Below is a small trained network, with its code and all its weights. Each question gives an input and a class and asks what happens when units are switched off, that is, made to give their printed mean instead of their output.

import numpy as np


def w(rows, s, z=0):
    codes = np.array(rows[::2]) - 128.0
    scale = np.full(codes.shape[1], s)
    scale[-1] = z or s
    return codes * scale


def f(y):
    return y / 2 * (1 + np.tanh(0.7978845608 * (y + 0.044715 * y**3)))


def log_softmax(a):
    a = a - a.max(-1, keepdims=True)
    return a - np.log(np.exp(a).sum(-1, keepdims=True))


def net(x, mask):
    res = np.array(x, float).reshape(1, 8) / 4 @ E
    y = f(res @ A[0][:, :-1].T + A[0][:, -1])
    res = res + np.where(mask, y, B[0][:, -1]) @ B[0][:, :-1]
    return log_softmax(res[-1] @ U[:, :-1].T + U[:, -1])


A, B = {}, {}
E = w([
[226,255,50,106],'x0',
[128,129,130,128],'x1',
[127,128,127,128],'x2',
[14,144,25,79],'x3',
[58,228,160,232],'x4',
[166,71,10,228],'x5',
[128,131,128,129],'x6',
[126,128,128,129],'x7',
],0.0069)
A[0] = w([
[134,92,96,175,47],'n1',
[119,179,185,103,37],'n2',
[171,78,126,62,14],'n3',
[132,133,132,128,123],'n4',
[92,79,179,140,68],'n5',
[144,72,89,205,61],'n6',
[161,44,120,70,93],'n7',
[104,156,149,167,115],'n8',
[78,35,164,169,3],'n9',
[146,66,70,222,66],'n10',
[116,148,193,75,79],'n11',
[77,156,163,225,79],'n12',
[160,92,119,90,52],'n13',
[87,57,172,150,54],'n14',
[110,155,185,78,72],'n15',
[151,114,122,173,37],'n16',
[7,129,13,59,17],'n17',
[104,158,156,201,84],'n18',
[190,18,113,14,42],'n19',
[63,183,172,216,41],'n20',
[187,208,97,106,78],'n21',
[117,116,142,128,80],'n22',
[76,57,169,160,21],'n23',
[131,130,142,128,125],'n24',
[228,103,203,172,48],'n25',
[134,97,87,151,53],'n26',
[204,115,212,157,7],'n27',
[203,108,165,191,44],'n28',
[207,193,116,112,2],'n29',
[109,144,223,47,76],'n30',
[103,168,150,182,108],'n31',
[161,142,78,143,97],'n32',
],0.013,0.0027)
B[0] = w([
[90,127,125,76,163],'n1',
[104,110,79,111,174],'n2',
[126,173,102,154,180],'n3',
[132,124,121,130,128],'n4',
[192,91,123,115,180],'n5',
[72,118,93,47,196],'n6',
[134,200,102,165,207],'n7',
[120,168,126,145,159],'n8',
[234,97,134,104,202],'n9',
[43,126,91,25,222],'n10',
[80,110,95,73,190],'n11',
[127,200,99,157,203],'n12',
[126,173,131,144,158],'n13',
[213,110,150,111,191],'n14',
[83,121,105,71,184],'n15',
[108,113,118,116,144],'n16',
[93,27,210,240,254],'n17',
[121,173,94,161,177],'n18',
[119,251,82,184,254],'n19',
[124,223,127,173,214],'n20',
[235,128,152,79,204],'n21',
[133,126,145,120,129],'n22',
[217,109,165,101,192],'n23',
[125,121,115,134,130],'n24',
[92,72,189,221,213],'n25',
[92,120,107,107,158],'n26',
[82,85,194,204,195],'n27',
[90,69,148,161,187],'n28',
[228,82,120,105,190],'n29',
[55,99,79,37,228],'n30',
[129,174,101,166,173],'n31',
[135,133,125,80,173],'n32',
],0.029,0.0097)
U = w([
[52,160,146,120,228],'0',
[12,17,223,129,95],'1',
[2,57,137,3,22],'2',
[144,64,188,45,254],'3',
],0.0073,0.00069)

Each question gives the input, the list of numbers given to net, and the class t.
The units are the neurons (one row each of A and B). Each row of codes is followed by its name. A weight is (code - 128) times the scale printed after its matrix; where a second scale follows, it is the last column's (A, B and U).
mask holds one flag per neuron, in row order. A switched-off neuron (its flag False) gives its mean, the last column of its row in B, instead of its output. The means were averaged over made-up inputs and are rounded, as every weight is.
A unit's drop is (log p(t) with every unit on - log p(t) with that unit switched off) / (log p(t) with every unit on - log p(t) with every unit switched off).
The circuit of an input: a set's keep is (log p(t) with only the set's units on - log p(t) with every unit switched off) / (log p(t) with every unit on - log p(t) with every unit switched off). Starting from the 12 units with the biggest drops (on a tie, the unit counted first), units are removed one at a time, each time the one whose removal leaves the highest keep (on an exact tie, the one counted first), for as long as the keep stays at least 0.8.
units of the circuit, in order: the units of the circuit, biggest drop first
top k neurons: the k neurons with the biggest drops, biggest first
drop when u is switched off: that unit's drop, to one decimal
input [8,2,-2,8,-4,-1,-3,-7], class 1: units of the circuit, in order => n17
input [8,-8,8,-8,3,6,-1,-4], class 1: top 3 neurons => n25; n28; n27
input [8,-3,7,6,-7,-2,7,4], class 3: top 2 neurons => n21; n29
input [-7,2,5,-7,0,8,6,7], class 2: top 3 neurons => n10; n6; n17
input [-8,5,3,-7,-3,-7,-8,5], class 3: top 4 neurons => n9; n14; n23; n17
input [-4,6,8,4,2,-2,5,4], class 1: top 3 neurons => n17; n21; n29
input [5,3,-4,-5,-2,-6,3,-1], class 2: top 2 neurons => n17; n30
input [5,-6,-1,-6,-3,1,-4,7], class 1: top 2 neurons => n25; n27
input [-5,-8,6,6,-5,-4,-6,-2], class 1: top 2 neurons => n17; n20
input [-2,8,-8,-4,-5,8,-4,2], class 2: top 2 neurons => n10; n6
input [-7,-3,1,1,-8,-5,-2,-1], class 0: top 2 neurons => n19; n7
input [5,-1,-6,-7,1,-6,-4,5], class 1: drop when n25 is switched off => 0.9
input [8,0,-1,6,-1,-6,4,-8], class 3: drop when n13 is switched off => 0.0
input [5,1,1,-6,4,-7,-4,1], class 2: units of the circuit, in order => n30
input [6,4,6,-3,5,4,-1,-5], class 3: drop when n21 is switched off => 0.6
